Here is a tiny trained network, its code and every weight. The questions are about switching its units off for an input and a class, where a switched-off unit gives its printed mean instead of its output.

import numpy as np


def w(rows, s, z=0):
    codes = np.array(rows[::2]) - 128.0
    scale = np.full(codes.shape[1], s)
    scale[-1] = z or s
    return codes * scale


def f(y):
    return np.maximum(y, 0)


def log_softmax(a):
    a = a - a.max(-1, keepdims=True)
    return a - np.log(np.exp(a).sum(-1, keepdims=True))


def net(x, mask):
    res = np.array(x, float).reshape(1, 4) / 4 @ E
    y = f(res @ A[0][:, :-1].T + A[0][:, -1])
    res = res + np.where(mask, y, B[0][:, -1]) @ B[0][:, :-1]
    return log_softmax(res[-1] @ U[:, :-1].T + U[:, -1])


A, B = {}, {}
E = w([
[130,118,128,127,21,123,44,42,107,75,129],'x0',
[42,103,130,138,44,123,246,113,150,171,111],'x1',
[210,158,124,114,106,126,138,116,131,171,3],'x2',
[117,116,127,113,189,127,179,24,59,75,106],'x3',
],0.006)
A[0] = w([
[136,131,126,137,81,131,93,199,155,152,135,70],'neuron 1',
[92,115,122,129,57,124,210,121,138,143,119,75],'neuron 2',
[128,134,123,127,225,127,200,205,136,160,116,50],'neuron 3',
[85,124,129,123,134,133,130,134,131,111,212,108],'neuron 4',
[132,124,124,130,128,125,130,130,130,129,117,255],'neuron 5',
[162,135,123,130,174,125,78,130,135,118,122,61],'neuron 6',
[126,127,127,124,171,128,162,57,101,106,122,40],'neuron 7',
[136,126,128,132,100,129,113,160,131,142,135,104],'neuron 8',
[195,138,124,118,97,126,142,123,132,156,7,67],'neuron 9',
[173,128,124,122,192,127,44,132,122,110,133,83],'neuron 10',
[99,131,129,131,98,129,169,116,138,144,125,67],'neuron 11',
[147,137,130,131,167,130,85,131,124,121,142,62],'neuron 12',
[135,134,124,130,81,127,108,188,149,153,132,112],'neuron 13',
[80,116,123,128,132,122,125,125,122,108,218,53],'neuron 14',
[122,133,122,127,44,124,73,65,122,111,124,82],'neuron 15',
[136,129,130,132,91,123,112,174,145,141,140,90],'neuron 16',
[127,125,125,133,184,126,170,40,100,103,102,97],'neuron 17',
[128,118,129,127,62,130,77,89,114,108,132,48],'neuron 18',
[110,130,133,125,102,137,151,129,133,134,125,141],'neuron 19',
[93,128,126,133,83,126,184,125,137,131,134,74],'neuron 20',
],0.02,0.0091)
B[0] = w([
[71,110,120,64,126,124,166,119,135,118,93,192],'neuron 1',
[188,142,130,110,132,128,95,139,73,132,76,240],'neuron 2',
[215,108,134,161,119,128,209,123,186,120,148,251],'neuron 3',
[78,144,132,191,124,131,94,124,148,128,117,213],'neuron 4',
[131,225,139,92,131,124,60,137,129,142,255,250],'neuron 5',
[154,114,121,118,126,123,112,132,92,135,76,179],'neuron 6',
[74,107,120,78,124,130,171,123,147,117,81,202],'neuron 7',
[106,117,127,96,124,124,137,120,131,124,121,157],'neuron 8',
[55,104,122,250,131,128,92,126,137,121,102,253],'neuron 9',
[173,152,140,117,120,132,101,133,70,134,71,230],'neuron 10',
[152,119,128,125,121,126,120,130,92,145,89,175],'neuron 11',
[154,104,118,136,128,124,113,121,91,137,87,167],'neuron 12',
[79,131,124,65,138,130,139,126,142,117,123,196],'neuron 13',
[82,102,117,216,132,123,119,131,142,128,84,199],'neuron 14',
[196,125,138,142,136,131,192,136,175,132,161,228],'neuron 15',
[93,118,122,83,127,130,151,120,131,127,107,170],'neuron 16',
[67,125,122,41,123,126,142,135,149,126,116,255],'neuron 17',
[188,105,127,152,129,128,193,130,165,125,122,189],'neuron 18',
[149,152,140,114,141,135,103,127,117,128,127,180],'neuron 19',
[164,124,126,123,127,127,103,122,79,123,93,196],'neuron 20',
],0.032,0.0095)
U = w([
[189,157,136,103,123,127,81,136,40,148,74,117],'0',
[197,127,143,143,129,129,196,134,190,129,161,123],'1',
[50,124,107,34,124,121,147,118,147,112,109,117],'2',
[63,125,118,228,134,123,71,127,145,126,114,130],'3',
[128,215,144,92,138,125,48,130,108,152,254,254],'4',
[130,59,110,126,125,134,118,96,81,138,171,99],'5',
],0.0081,0.0073)

Each question gives the input, the list of numbers given to net, and the class t.
The units are the neurons (one row each of A and B). Each row of codes is followed by its name. A weight is (code - 128) times the scale printed after its matrix; where a second scale follows, it is the last column's (A, B and U).
mask holds one flag per neuron, in row order. A switched-off neuron (its flag False) gives its mean, the last column of its row in B, instead of its output. The means were averaged over made-up inputs and are rounded, as every weight is.
A unit's drop is (log p(t) with every unit on - log p(t) with that unit switched off) / (log p(t) with every unit on - log p(t) with every unit switched off).
The circuit of an input: a set's keep is (log p(t) with only the set's units on - log p(t) with every unit switched off) / (log p(t) with every unit on - log p(t) with every unit switched off). Starting from the 12 units with the biggest drops (on a tie, the unit counted first), units are removed one at a time, each time the one whose removal leaves the highest keep (on an exact tie, the one counted first), for as long as the keep stays at least 0.8.
circuit, biggest first: the units of the circuit, biggest drop first
k most important neurons: the k neurons with the biggest drops, biggest first
drop of u: that unit's drop, to one decimal
input [-6,7,-3,-7], class 0: 4 most important neurons => neuron 2; neuron 20; neuron 17; neuron 11
input [2,4,-2,-6], class 2: 2 most important neurons => neuron 1; neuron 13
input [-3,-5,-4,7], class 2: circuit, biggest first => neuron 17
input [7,-6,3,4], class 1: 3 most important neurons => neuron 15; neuron 18; neuron 2
input [1,7,-7,-1], class 0: 4 most important neurons => neuron 2; neuron 9; neuron 20; neuron 11
input [7,7,-3,5], class 0: 2 most important neurons => neuron 2; neuron 3
input [-5,3,4,-8], class 2: 2 most important neurons => neuron 1; neuron 13
input [-8,1,-2,-7], class 1: 2 most important neurons => neuron 3; neuron 17
input [2,-4,2,-5], class 2: 3 most important neurons => neuron 1; neuron 2; neuron 13
input [-5,1,-2,-5], class 1: 3 most important neurons => neuron 3; neuron 17; neuron 7
input [8,8,-3,-8], class 0: 4 most important neurons => neuron 2; neuron 20; neuron 3; neuron 17
input [8,8,-8,-1], class 0: 2 most important neurons => neuron 2; neuron 20
input [-1,4,-8,-7], class 3: 3 most important neurons => neuron 14; neuron 4; neuron 17
input [0,1,-3,4], class 2: 3 most important neurons => neuron 9; neuron 17; neuron 7
input [-7,8,2,6], class 0: circuit, biggest first => neuron 2
input [7,4,-1,7], class 1: 2 most important neurons => neuron 15; neuron 18
input [5,-4,-8,6], class 3: 2 most important neurons => neuron 14; neuron 4
input [4,-5,8,4], class 3: drop of neuron 9 => 2.9
input [-2,0,6,-3], class 3: drop of neuron 9 => 1.6
input [-2,-3,6,-1], class 3: circuit, biggest first => neuron 9
input [-2,-1,-2,-5], class 2: drop of neuron 1 => 0.2
input [-6,6,7,6], class 3: drop of neuron 18 => 0.2
